Here is a tiny trained network, its code and every weight. The questions are about switching its units off for an input and a class, where a switched-off unit gives its printed mean instead of its output.

import numpy as np


def w(rows, s, z=0):
    codes = np.array(rows[::2]) - 128.0
    scale = np.full(codes.shape[1], s)
    scale[-1] = z or s
    return codes * scale


def f(y):
    return np.maximum(y, 0)


def log_softmax(a):
    a = a - a.max(-1, keepdims=True)
    return a - np.log(np.exp(a).sum(-1, keepdims=True))


def net(x, mask):
    res = np.array(x, float).reshape(1, 6) / 4 @ E
    y = f(res @ A[0][:, :-1].T + A[0][:, -1])
    res = res + np.where(mask, y, B[0][:, -1]) @ B[0][:, :-1]
    return log_softmax(res[-1] @ U[:, :-1].T + U[:, -1])


A, B = {}, {}
E = w([
[129,129,129],'x0',
[129,247,124],'x1',
[130,129,127],'x2',
[231,146,59],'x3',
[129,127,128],'x4',
[173,128,205],'x5',
],0.011)
A[0] = w([
[179,117,159,140],'neuron 1',
[124,79,155,151],'neuron 2',
[42,142,174,44],'neuron 3',
[50,123,138,37],'neuron 4',
[146,81,137,45],'neuron 5',
[62,108,161,52],'neuron 6',
[102,167,152,114],'neuron 7',
[177,149,192,229],'neuron 8',
[124,187,139,45],'neuron 9',
[130,100,128,39],'neuron 10',
[119,134,61,131],'neuron 11',
[116,250,72,76],'neuron 12',
[125,90,130,198],'neuron 13',
[194,99,187,74],'neuron 14',
[92,54,157,166],'neuron 15',
[103,140,73,89],'neuron 16',
[157,147,114,85],'neuron 17',
[145,79,150,207],'neuron 18',
[165,139,90,90],'neuron 19',
[33,148,179,64],'neuron 20',
[113,106,20,132],'neuron 21',
[132,91,127,19],'neuron 22',
[95,107,160,90],'neuron 23',
[181,106,55,52],'neuron 24',
[111,186,139,79],'neuron 25',
[151,104,181,121],'neuron 26',
[62,92,66,151],'neuron 27',
[164,122,80,52],'neuron 28',
[207,146,143,40],'neuron 29',
[180,124,111,41],'neuron 30',
[134,189,101,155],'neuron 31',
[172,125,124,80],'neuron 32',
[82,223,157,153],'neuron 33',
[146,209,125,52],'neuron 34',
[89,127,175,59],'neuron 35',
[143,177,120,66],'neuron 36',
[142,145,101,45],'neuron 37',
[190,31,97,67],'neuron 38',
[52,127,56,176],'neuron 39',
[44,124,154,54],'neuron 40',
[138,171,154,137],'neuron 41',
[127,63,125,2],'neuron 42',
[31,106,153,55],'neuron 43',
[169,96,175,135],'neuron 44',
],0.014,0.0071)
B[0] = w([
[106,127,180,182],'neuron 1',
[74,115,75,201],'neuron 2',
[211,98,130,204],'neuron 3',
[183,95,144,180],'neuron 4',
[118,87,129,153],'neuron 5',
[218,98,127,190],'neuron 6',
[127,123,57,173],'neuron 7',
[7,184,188,247],'neuron 8',
[133,25,97,166],'neuron 9',
[107,21,2,133],'neuron 10',
[89,165,234,191],'neuron 11',
[121,49,108,255],'neuron 12',
[89,81,89,206],'neuron 13',
[100,98,177,183],'neuron 14',
[98,130,71,248],'neuron 15',
[107,94,186,167],'neuron 16',
[129,86,178,159],'neuron 17',
[101,130,82,223],'neuron 18',
[179,118,194,178],'neuron 19',
[192,87,190,221],'neuron 20',
[87,129,209,233],'neuron 21',
[115,27,37,137],'neuron 22',
[162,140,175,174],'neuron 23',
[184,115,146,198],'neuron 24',
[124,35,84,175],'neuron 25',
[97,195,169,179],'neuron 26',
[94,146,166,227],'neuron 27',
[241,104,177,167],'neuron 28',
[145,83,189,179],'neuron 29',
[184,91,148,158],'neuron 30',
[93,86,118,214],'neuron 31',
[169,123,171,156],'neuron 32',
[89,65,97,249],'neuron 33',
[112,64,125,197],'neuron 34',
[203,118,113,172],'neuron 35',
[124,52,146,167],'neuron 36',
[164,106,125,143],'neuron 37',
[102,49,103,223],'neuron 38',
[66,218,248,239],'neuron 39',
[210,112,127,198],'neuron 40',
[70,59,83,186],'neuron 41',
[131,21,79,160],'neuron 42',
[174,108,168,217],'neuron 43',
[97,182,198,189],'neuron 44',
],0.0061,0.0088)
U = w([
[193,135,130,41],'0',
[104,153,110,255],'1',
[92,110,76,5],'2',
[109,159,114,243],'3',
[82,170,159,10],'4',
[116,157,105,248],'5',
[123,194,59,110],'6',
[193,252,54,47],'7',
],0.016,0.0092)

Each question gives the input, the list of numbers given to net, and the class t.
The units are the neurons (one row each of A and B). Each row of codes is followed by its name. A weight is (code - 128) times the scale printed after its matrix; where a second scale follows, it is the last column's (A, B and U).
mask holds one flag per neuron, in row order. A switched-off neuron (its flag False) gives its mean, the last column of its row in B, instead of its output. The means were averaged over made-up inputs and are rounded, as every weight is.
A unit's drop is (log p(t) with every unit on - log p(t) with that unit switched off) / (log p(t) with every unit on - log p(t) with every unit switched off).
The circuit of an input: a set's keep is (log p(t) with only the set's units on - log p(t) with every unit switched off) / (log p(t) with every unit on - log p(t) with every unit switched off). Starting from the 12 units with the biggest drops (on a tie, the unit counted first), units are removed one at a time, each time the one whose removal leaves the highest keep (on an exact tie, the one counted first), for as long as the keep stays at least 0.8.
units of the circuit, in order: the units of the circuit, biggest drop first
unit that matters most: the unit with the biggest drop
k most important neurons: the k neurons with the biggest drops, biggest first
drop of u: that unit's drop, to one decimal
input [-1,6,-5,-2,-7,-8], class 4: units of the circuit, in order	(neuron 39)
input [-6,7,-6,6,-4,-8], class 4: units of the circuit, in order	(neuron 11; neuron 39)
input [5,-8,-5,3,3,2], class 2: units of the circuit, in order	(neuron 38; neuron 42)
input [5,-7,-5,4,0,4], class 2: units of the circuit, in order	(neuron 38; neuron 18)
input [6,3,1,-1,0,-8], class 4: units of the circuit, in order	(neuron 39; neuron 11)
input [0,6,-5,3,-2,-8], class 4: 4 most important neurons	(neuron 39; neuron 11; neuron 21; neuron 16)
input [0,-4,1,-1,-5,-8], class 4: units of the circuit, in order	(neuron 39; neuron 21)
input [5,0,-3,2,-4,8], class 4: units of the circuit, in order	(neuron 8; neuron 44)
input [-1,0,-6,6,-5,-7], class 4: units of the circuit, in order	(neuron 21; neuron 11; neuron 39)
input [-5,7,-7,-7,-5,-3], class 0: 2 most important neurons	(neuron 20; neuron 3)
input [-6,-2,0,2,0,7], class 4: 2 most important neurons	(neuron 8; neuron 44)
input [-6,8,-3,3,-3,-8], class 2: 2 most important neurons	(neuron 12; neuron 33)
input [-4,0,-8,7,3,-8], class 4: drop of neuron 39	0.3
input [-4,8,-8,2,0,-5], class 2: unit that matters most	neuron 12
input [3,8,6,-7,-2,5], class 2: drop of neuron 20	-0.1
input [3,8,1,2,5,-1], class 2: drop of neuron 40	0.0
